Table B holds the same points as the rows below and some others, measured another way and shuffled. Each row below is followed by which row of B it is.
B:
0: [ 251   39  119   12  144  294  -70 -688   53 -268  492  351  150  193
   70  135  408  277  468 -394 -422 -205  135 -249   18   18 -192   61
   64  221  -89 -605 -172 -178  -34 -227   60  372]
1: [ 426  -28  164  179   47 -331 -211 -331   21   86  -38  291  215  458
  455    8  546  161  135   92 -489  394   29 -276  251 -333 -418 -886
 -208 -350 -549 -107  -99  102   77 -148  226  154]
2: [ 187  -38 -192   19  -67  161   39  -17 -340   13  129  117  131 -228
 -234  -85  -72  214  -38  239 -221 -135    6    4    9  110   78  140
 -138  235    4 -172  -56 -206   24 -267   98  217]
3: [ 134  -81 -221  -23 -169  268  -30  -50 -163   36   50   21  -98 -261
 -352 -298 -169  188    1  255 -235 -221   43  253 -176  -29  331  533
  -79  492   24  -18   96 -103  -77   12  -20  273]
4: [ 114 -285  300   48   78 -463 -156  264 -136 -156 -157  -64 -101   93
  133   64  190  185  121   -1  195 -197  258   19  -20  360 -221  122
  236  -65 -446  -33   37   67  383  184 -203    1]
5: [ 378  -24  135  101  105  205   27 -554   95  -45 -293  290  130  347
  326  -33  677   47  385  -80 -500   68  109 -303 -105 -117 -367 -465
 -250  -84 -171 -511 -114   59   42 -217  148  204]
6: [ -19 -234   15  264  -11 -205   69  657 -603  326 -338 -206  161 -376
  -65 -189 -224  117 -420  549  -76 -260  300  114    7  358 -178   24
 -211    5   62  205   96 -294  359 -218   54 -120]
7: [  22 -467  281 -306  114 -400 -458  214  -43 -136  180  -67 -277   58
  254  154  319  138  382 -376  204 -134  197 -145  130  479  139 -248
  262  -94 -731  -83  368  264   51 -106 -201  588]
8: [ 163 -345  291 -133  139 -605 -236  221  -99 -360  -70  -18  -94  276
  233  342  303  184  295 -133  436   84   67 -281  177  376 -193 -213
  326 -324 -673 -234  -41  130  318  114 -173   53]
9: [-325 -502  357  -86  173 -155 -346  220  -17 -182  155 -305  -54  153
  232  142  -10   52  231 -193  169   49  325 -220  165  174  172   33
  261  -90   32 -111   36 -325  -39  148 -110   38]
10: [ -31 -221   71   86  110 -418 -362  277 -350   68  631  -70  215   24
  105  213 -273  303 -146  132  -45  156  135 -289  558  -31    6 -279
   74 -146 -301   68   96 -415   26 -205  173  131]
11: [-251 -330  202  182   27  -44 -158  305 -146   74  -17 -316  -13  -80
  -15 -189 -268   96 -110  203  -97 -157  402  140  -23   17  121  437
   69  205  256  163   72 -409   69  256  -65 -136]
12: [  46 -121   11   99  -82 -313 -410   34  -64   28  644  -39  -27   45
  -93 -115 -329  351  -96  152 -202   69  117  148  292 -332  245  286
  171  247 -318  290  130 -241  -79  250   23  175]
13: [-107 -243  116  -46   41 -373 -449  141 -204 -112  824  -58  109   41
   29  167 -244  343  -12  -61  -12  147  100 -108  488  -39  209  -55
  253    8 -287  126   -7 -342  -87  -12   45  223]
14: [ -16 -157  270  136  136  135  -55 -417   35 -178  -45   90  410  455
  408  105  442   18  226  -33 -389  470  117 -398  173 -251 -278 -642
 -105 -335  336 -368 -558 -409  -72  -79  222 -191]
15: [  77 -125 -141  -60 -204  174   33   17 -283   -9 -146   63  137 -203
 -159 -256   74  101  -59  314 -255   95  -55  207 -105   66  180  -81
 -165  122  157   45 -284  -94  -43 -136   59  120]
16: [  28 -102 -190   22 -422 -170   37  442 -539   83 -119  -12  168 -467
 -378 -464 -206  210 -471  640 -164   53  -93  697 -113  183  252   79
  -69  183  120  608 -430  -66  149   41  -47  -55]
17: [-191 -408  431   14  281  -63 -384 -125  114  -64  236 -142   86  383
  509  189  276   31  348 -334 -187  160  368 -464  279  -47  -68 -432
   87 -218  -25 -279   77 -319 -128  -49   74  165]
18: [-113 -449  217 -218   56  -98 -534 -145  413 -208  137 -223 -329  430
  237   15   78   18  478 -231   71  342  141 -213  127 -354  482   69
  241   32 -310 -111  270  -22 -351  437  -93  268]
19: [ -53 -395  462  -73  181 -238 -330  -75  121 -186    4  -52  -29  363
  468  130  483   52  396 -340  -48   89  288 -242   98  183 -138 -387
  191 -233 -271 -191  -32   -4   56   64  -96  177]
20: [ 431   18 -181  192 -105  -84  255  212 -376   -9 -469   89  -91 -284
 -381 -181  -62  237 -120  474   47 -478   80  236 -324  308 -206  670
  -74  351 -277 -141   74   68  481   55 -119  -50]
21: [-176 -319  437 -111   94 -173 -417 -225   68 -252  504   31  150  294
  392   94  391  172  330 -426 -230  194  224  -74  231   74    0 -452
  272 -173  -74  -25 -315 -169 -112   24  -47  224]
22: [ 180   30 -108  329 -249 -200 -172  -75  106   22   80  -65  -82  151
 -287 -408 -440  275 -232  588 -263  177   56  427  -22 -743  220  771
   72  421  -73  382  -55 -236   12  745   -5 -295]
23: [ 356  126 -262   54 -229  148   -5 -396   26 -221  192  216  -42   27
 -423 -225 -146  317   75  301 -224   27 -148  267 -123 -400  234  696
   56  488  -97  -90 -208  -93  -40  326  -12   54]
24: [  59 -437  224  -24  325 -342 -289  227  -14  -66 -171 -206  -95  369
  401  386  138   18  299  -41  286  203  200 -748  337   55 -117 -382
   29 -377 -499 -451  384 -135   78  -71   75   89]
25: [ 151  -33  -89   27  -55  282   28 -326 -156  -84   73  175  282   58
  -15  -67  182  130   97  160 -393  218  -50 -123   55 -157   11 -249
 -181   35  205 -262 -360 -280 -123 -217  193   93]
26: [-189 -404  515  -18  431   76 -357 -182   30  -85  482  -61   25  194
  479  298  381  119  520 -698 -210 -377  570 -512  183  403 -196 -197
  169  -30  -97 -528  283 -301  -28 -335  -35  462]
27: [ 276   20 -243  116    6  314  -19 -232  -82   63  179   79  -95 -119
 -322 -119 -225  235   97  199 -286 -294  104  -84  -69 -206  171  659
 -130  524  -97 -338  326 -223  -58  -49   94  277]
28: [ 123 -269  144  174  162 -368 -223   50  131  -97 -276 -186    6  555
  294  188  -24   40  122  292  138  512   95 -527  298 -487 -114 -173
    4 -326 -285 -250   68 -256   54  354  140 -321]
29: [-326 -317   91  163    5  252  -75  280 -146   71   -5 -383  -88 -252
 -241 -274 -480   76 -109  231  -80 -360  439  226 -169   41  316  916
   69  495  510   80  146 -534   -4  289 -106 -114]
30: [ 197   22 -360   73 -223  272 -124 -109 -102  145  332   30 -183 -311
 -516 -401 -444  288  -87  347 -368 -277   59  360 -117 -320  489  871
  -83  752  -72  119  320 -163 -178  139   12  351]
31: [ 191  -35  -62  348  -53 -310  -53  320 -372  217   75  -45   77 -173
 -185 -164 -364  303 -355  522 -160 -197  204  160  107  -77 -134  382
  -57  220 -212  216  150 -268  298   81   59 -104]
32: [  24  -91    3 -196  -66  167   13 -112 -352 -370  488  192  129 -325
 -311   39  101  335  181 -198  -47 -375   41  217 -101  563  111  382
  245  332   86 -213 -402 -166  104 -214 -162  309]
33: [-207 -469  204  -94  264 -310 -398  326 -210  -42  331 -240  130  190
  331  376  -86   88  112  -69  192  317  173 -621  546   84   92 -531
   84 -371 -195 -203  146 -412  -92 -227  148  133]
34: [ 242  187 -509  398 -202 -354 -182  407 -792  567  881  107  464 -437
 -401 -175 -869  519 -855  911 -506  180 -103   92  688 -464   97 -122
 -355  196 -218  547  114 -588   -8 -425  479  105]
35: [ 354   20  -65   18   71  223   74 -314 -159 -142   81  254   10  -62
 -128   57  236  246  282  -72 -195 -383   94 -150 -124  220 -159  287
  -38  287 -217 -529   42  -42  147 -257    1  326]
36: [-145 -536  314  -97  246 -371 -284  438 -203  -38 -181 -263   51  195
  439  306  194  -22  150  -47  263  223  230 -529  317  327  -82 -645
   40 -492 -259 -205  120 -170  101 -202   41   67]
37: [ -44 -188 -126  -76 -350  -69   25  485 -576   97 -111  -41   93 -589
 -355 -440 -120  170 -356  451 -126 -180   13  692 -190  473  260  114
  -49  240  130  522 -292   -7  156 -120 -128  140]
38: [  49 -160   47  175    1 -285 -324  107  -75  102  325 -100    7  108
   18  -73 -267  245  -97  243 -174  104  182  -23  264 -320  105  163
   61  110 -246  159  182 -281  -14  198   78   48]
39: [-354 -456  272 -235   91 -335 -441  156  -60 -432  558 -227  136  273
  186  336  -96  165  197 -181  327  506   29 -304  472   11  313 -240
  414 -296   13  -50 -369 -436 -171  195  -32  -45]
40: [-201 -642  342 -210  324 -302 -329  523 -249   54 -209 -297  -15   99
  533  341  306  -97  257 -204  266   93  307 -651  310  552  -47 -832
  -24 -521 -340 -293  353  -82   48 -457   35  326]
41: [-123 -423  246  104   59 -230 -205  464 -203  255 -376 -284  -30  -23
  273 -159   73  -34  -82  224  -97  -13  368  -33   27  183  -38 -275
 -123 -144  -86  170  236 -108  124  -31    8   46]
42: [ 203 -114 -148  366 -189 -131  128  406 -267  323 -815 -182   33  -87
 -129 -437 -212    6 -408  897 -182  116  113  237 -168 -281  -69  173
 -352   69   56  280   40 -137  244  252  107 -380]
43: [ 358   69  -34 -130 -192  -17   76 -328 -218 -392  175  404  141  -79
 -215  -52  392  342  186  -35 -149 -115 -154  291 -154  315 -106   74
  150  172 -215 -159 -564  141  205  -79 -125  207]
44: [ 474   73  106  130  -69 -324 -189 -442   -8  -34  136  418  277  398
  327  -39  552  253  114   98 -522  432 -101  -94  244 -340 -361 -827
 -131 -281 -523  -26 -330  126   66 -114  199  160]
45: [-482 -473  660  -77  334  110 -269 -225   97 -466  425 -176  206  340
  437  325  340   67  517 -658  -13  -24  473 -356  136  325 -101  -90
  404 -163  465 -453 -431 -565  -52   66 -124  -42]
46: [ 321   28 -271  151 -208 -153  168  317 -571  116 -203  113  159 -366
 -357 -207 -165  265 -356  636  -94 -134  -73  255  -49  189  -87  151
 -187  162 -154  131 -142  -64  317 -170   62  -22]
47: [ 104 -126    1   84 -117 -243 -199  332 -375  196  353    0 -141 -452
 -273 -288 -228  364 -189  134 -198 -611  296  489  -69  370   97  553
  101  488 -381  355  330   11  234  -42 -174  409]
48: [ -53 -305  462  -80  191  -43 -357 -308  140 -179  349   74  -15  257
  408   90  523  148  489 -576 -279 -155  365 -147   54  227 -117 -237
  212  -13 -227 -247    4  -30  -21  -65 -109  411]
49: [ 360  176 -374  158 -392  -17   25 -149  -81 -112   89  128  -59 -113
 -610 -425 -414  352 -220  635 -193   65 -198  564 -161 -511  316  911
   47  581  -80  262 -234 -101   32  549  -39 -140]
50: [ 447  170 -338  443 -129 -264  168  245 -469  165 -106   67  177 -147
 -410 -137 -501  353 -470  874 -111  -44  -39   66  115 -302 -207  507
 -197  236 -206   55   11 -326  370   95  187 -332]
51: [ 300    2 -189   95 -203  -71  187  178 -386  -87 -282   87   15 -279
 -408 -219  -89  248 -165  474   14 -251  -32  354 -239  226  -37  515
  -19  296 -107   14 -194  -10  340   84  -96  -65]
52: [  66    0 -313  189 -293  145   71   64 -219   33 -128  -82  164 -117
 -401 -359 -457  152 -341  761 -213  312 -116  285  -30 -499  309  442
 -172  289  388  223 -336 -418  -79  306  153 -321]
53: [ 330   87   99   93  135  121  -15 -612  -68 -267  400  390  306  256
  129  209  428  304  340 -215 -388  -12   45 -328  144  -29 -375 -225
   -1    3 -132 -564 -344 -216   79 -279  142  187]
54: [ -18  -58 -171  242 -141  -61   45  342 -464   62  156 -126  201 -312
 -386 -177 -547  278 -411  583  -86  -97   99  242   81  -38  110  546
  -23  296  253  204 -186 -515  156   95   63 -240]
55: [  35 -438  207  -60  285 -336 -329  221  -30  -53  -70 -190  -68  341
  390  362  118   30  280  -60  243  246  177 -705  372   28  -54 -435
   39 -365 -481 -383  350 -140   15 -100   90  139]
56: [  81 -247  474  -22  215  -72 -158 -287   39 -236   34  150   74  275
  434  148  694  119  477 -478 -216 -184  329 -203  -46  383 -375 -365
  146 -152 -218 -391 -156   24  181 -146 -105  254]
57: [-100 -386  537  -34  256   83 -191 -252  152 -171 -141  -26    9  329
  523   80  666  -33  527 -496 -223 -127  431 -268  -99  299 -253 -345
   88 -161    9 -414  -61  -62   52  -70  -94  212]
58: [ -36 -233  143   57 -195 -139 -331    0  180  -24   39 -157 -257   77
  -82 -422 -117  155   41  146 -196  -15  226  505 -153 -288  351  566
  200  377 -112  399   75   -1  -65  626 -199   61]
59: [ 435  104 -220   60 -202  -31   96 -178 -280  -72  -86  304  216  -28
 -178 -136  170  239  -74  417 -269  196 -213   96    1 -101  -97 -173
 -178   42 -188  -70 -373   14  120 -129  129   53]
60: [ 532  114  -62   -6  -53  155  -13 -603  -20  -66   61  467  119  134
   69  -97  584  218  312  -64 -545  -17  -72  -56  -78  -62 -215 -344
 -189  107 -385 -352 -139  204   13 -306  113  450]
61: [ 165 -393  292 -102  234 -540 -204  238  -70 -309 -258  -84  -93  362
  329  414  323   97  333  -95  473  155   94 -515  208  320 -246 -320
  219 -429 -637 -402   70   70  305   51  -99    0]
62: [ -30 -442  189  -31  327 -191 -392  141   45   16   57 -241  -93  359
  381  343   19   15  308  -96  140  223  241 -768  394 -110   53 -320
    3 -265 -384 -428  490 -253 -107  -94  141  204]
63: [ -21 -168  246 -231  -76  228   11 -360 -185 -355   66  279  334    4
  187  -45  736  100  322 -320 -339   62   16  129 -145  474 -113 -591
   50 -129  256 -211 -772  -16    5 -337  -62  250]
64: [ 162 -149  -24 -130  -57  285    9 -141 -174  -25 -129  135  -27 -197
  -67 -184  342   91  228  -49 -282 -264  100  111 -247  342   71   -9
 -121  225  -39 -225  -24   91   10 -291  -48  431]
65: [-142 -443  250  103  248 -126 -303  276  -38  163  -98 -320  -83  164
  312   75  -44   -7  127   24  -14    5  415 -412  195   -8   26  -96
  -44  -98 -120 -169  451 -295  -18  -19   64  105]
66: [  92 -116   32   78  296  670  -90 -580   83  116  242   97   71  130
  188   65  247   49  465 -300 -599 -253  343 -584   28 -148  -31  -18
 -285  275  163 -772  367 -376 -280 -466  245  502]
67: [  28  -53 -141  317  -51 -168   50  447 -570  166  154 -114  245 -328
 -318 -105 -539  293 -467  607  -86 -159  153  115  169   47  -53  401
  -88  202  129  178  -64 -522  259  -58  114 -215]
68: [ 402  100  -45  154  111  239  108 -567  -33 -182   37  312  236  265
   45  124  312  192  275   44 -343   51   -5 -386   37 -204 -311  -66
 -150   48  -49 -634 -237 -226   67 -184  204   51]
69: [ -14 -250  115  272   43 -146 -112  360 -211  256 -228 -229  -45  -89
   29 -212 -181   97 -171  338 -157 -234  386   75  -27   29  -68  284
  -96  157  -48  122  298 -234  203  104   -2  -51]

[ 244    1  -95   12  116 -155  -88  205  -24  139   60  260  -87  135
  -34  -62   -6 -137  -27  -81    8  -24  -67 -114  -70 -164  127  180
  161 -235  -26 -291 -180   87] : 51
[ -82  246  132  204 -148  -62 -221  -80  124  -53   18  181   76   73
 -169   17  -39  196 -230 -300  130 -146   62  175    1  246  -35  107
  -50  100   21  113  -55   12] : 32
[ 273  -46 -279   -8  412 -108    4  290   56  -31  169   59   17 -140
  -81   97  145 -210  102  -79  -22   -2   76   73 -113 -221 -102 -258
  116 -154  207 -250   77   19] : 22
[  17  128 -226  154  304 -364 -134  242   64  230  233  358 -113  291
 -169  -50   94 -158   22 -159   90    0  -71   28 -196 -193  222   33
   98 -190   47 -367 -156  125] : 43
[ 444  -22  -24 -373   41   67 -139  237 -242 -136 -213   35  143 -158
   44   57   70   10 -414  -94  -11 -368  -93  149  -74 -170 -105   82
  183 -204  172 -119  -44   78] : 29
[  33  -45   30  -23 -113  143   46  -45  -92  -32   27   39   31 -144
   12    2  -31   31 -108  -24   85  -29   12  -18  118  -41  -92   42
 -100   15  -38   55  -49  -37] : 69
[-131   69   42  205  -52   90  -48 -124  203   32   30   36   43 -104
 -127 -122   39   39 -119  -65  -34   33   79  -25   87   91  -78   67
  -25   37   40  190  100  -99] : 0
[-156  -33   57  -51 -111   16   50    4   43  -73   90  -21  -67 -135
   73   43  -46   48    7   18   85  -44   -4   56   83  -75 -107 -225
 -100  104  -23  -78   45  -26] : 25
[ -72   37  -47   71  -80  -84  -12   25   -1   49  128  229 -131   97
   25   20  -78  -17   29   13   84   17  -28  -35   44  -39   -9  -21
  -90  -25  -71 -139 -142   -6] : 46
[ -79  -11  149  -29 -351   84    4 -109  -87  -43    3  141  -79   -3
  109   17 -184  114  -82    6  113  -52  -33  -41  161   53  -57   85
 -150   62 -162   -4 -156  -15] : 6
[  25   34   61   67  -27   19   46  111   61  155   82    7  -82  -34
  -10 -135   62  -55  -67  -33   79   58  -44 -196   50 -132   53  110
   85  -56 -148  -28 -112  -55] : 19
[  42  -29   37   -4  -72  -82 -171  -35   77 -141  -23  209   22   -7
  -38   59 -150   62  -34 -151  -37 -149   42  168    3   85  -51  -14
   -6  -21  123 -162   64  110] : 54
[ 134  -77  -16  128 -132   51  -37  -66  202  -59  -12  192 -131  -48
   63  -28 -174  -88  149  104 -204  115  102 -187  143  121 -161   59
   53 -109  -12  -44    6  -80] : 50
[ 141   32   -4 -107  108 -253 -230  241  169    1  -59  176  -74   84
  -18  -50   -4  -58  -99  -96 -119 -204  -72   80 -154 -109   68  -16
  280 -189  149 -358   46  121] : 39
[-103  -99   -2   43  -43  111  196   22   -1  135  166  -44 -113 -133
   60 -105   30  -99   73  113   89  163  -28 -228  143 -213  -15  -37
  -75    7 -163  -19  -48  -96] : 5
[-140   28   94   49  -27  125   36  -47   38    6   69 -117  102 -209
  -98  -68   93   79 -172 -139  139  -44   27   58   79  -47  -52  -30
  -80  118    6  155   90  -45] : 3
[-310    8 -212  175  235 -226  172  213  230  354  350  100 -332  128
    7 -188  146 -282  257  228   26  281 -100 -284  -18 -373  138 -221
   44  -96 -127 -292  -55 -101] : 44
[ -31  -35 -124 -142   80   -3   -6   59 -113  -22   41   86   25  -82
   -9   18   62  -26 -156   27   39 -141  -58  137   -8 -186  -59 -123
  -69  -46  131 -108   39   25] : 17
[ -34   33    5  157 -114   58  -28  -88  132   -9   47  135  -48  -46
  -24  -33  -64    4   -8   10  -37   58   75  -74  113   99 -119   34
  -50    2  -17   73  -10  -91] : 31
[  74 -190   61 -129   87 -106  -22  149  102  -58   54   -8  -40 -142
   38   -6  -65  -72  127  -98  -26  -76  -15   43  -28 -208   49 -153
  121  -66   74 -360  145  150] : 52
[   9   -2  -49  101  322  -57   42  180   66  121  225  -90  102 -146
 -202  -76  212  -83  -22 -273  187   22   25   49  -87 -250  115  -71
   58   -1   54  -94   81   66] : 58
[-246  -35   97  227  -70  -69   74  -34  251  125  212   49 -168   -3
  -16 -115  -72  -47  219  -34   59  192   27 -170  102  -50   72  -60
  -40   70 -156 -112   17  -20] : 59
[   7   83  208  396 -253  122  -21 -187  177   -9  117  109   14  -40
 -115  -26 -158  111   76 -268  133  166  187 -147  191  299  -51  236
 -107  121 -202  214 -122  -72] : 4
[  64  167  112  387 -286  122  -20 -158  147 -115  137  173  -25  -34
  -51  136 -178  124   96 -184  134  148  232  -89  203  390 -235   82
 -175  150 -182  244 -197 -153] : 8
[-283  137   46  283   20   52   -4  -98  330   21  130  -77   29 -163
 -159  -93  111   52  -46  -92   16   79  126   24   73   99 -127 -148
  -60  162   53  227  188 -152] : 12
[ 106 -232  127  -73 -132  104  182   78  -42   14  106  -59 -125 -181
  162  -31 -128  -80  190   29   90  113  -19 -246  161 -201    3  -13
   -5  -26 -217 -187  -79   11] : 42
[  30  -33 -111  -40   93  169   -2  -42  -11   -2  -47   -7  124 -215
  -83  -95  136  -44 -242   44  -82  -72   13   29   56 -101 -136   20
  -11  -74  177  147  145  -75] : 27
[ -90  119   47  214 -152   73   16  -98   -9   -7  162  117   16  -26
  -73   52  -41   95  -40 -159  218   51   90   10  120  122  -88   35
 -203  133 -116  146 -146  -72] : 56
[-191  180  -33  111   25  -91 -132   27  270   71   12   97  -70   28
  -91 -127  107    7 -175   23  -87  -65  -14   31  -26   12  -58  -73
   86  -17  106   31   94  -96] : 13
[-299   78  -27  199    7   62  187   24  151  233  226  -65 -150  -69
  -19 -175  153  -85   15  131  111  215  -26 -247  114 -168  -14  -89
  -74   66 -177  115  -50 -203] : 60
[ 171   97 -109   94  135   51    6  140  112 -105  110  -14   41 -192
  -51  114  106  -46  -15  -88   31    1  141   44   15   23 -252 -207
   23    8   95   61   21 -123] : 23
[-236   61   90  -18   75 -294  -51  211   18  308  169  115 -135  216
  -77 -202   90  -29 -101 -165  226  -75 -228  -28 -131 -341  394   93
  100  -57 -135 -369 -132  168] : 37
[  -1  -49   80  -96 -213   40   15   19  -56   50  -25  110 -122   -1
  118  -75  -94   -1  -91   84   26  -42  -95 -134  105 -105    5  107
    2  -61 -131  -99 -125  -17] : 36
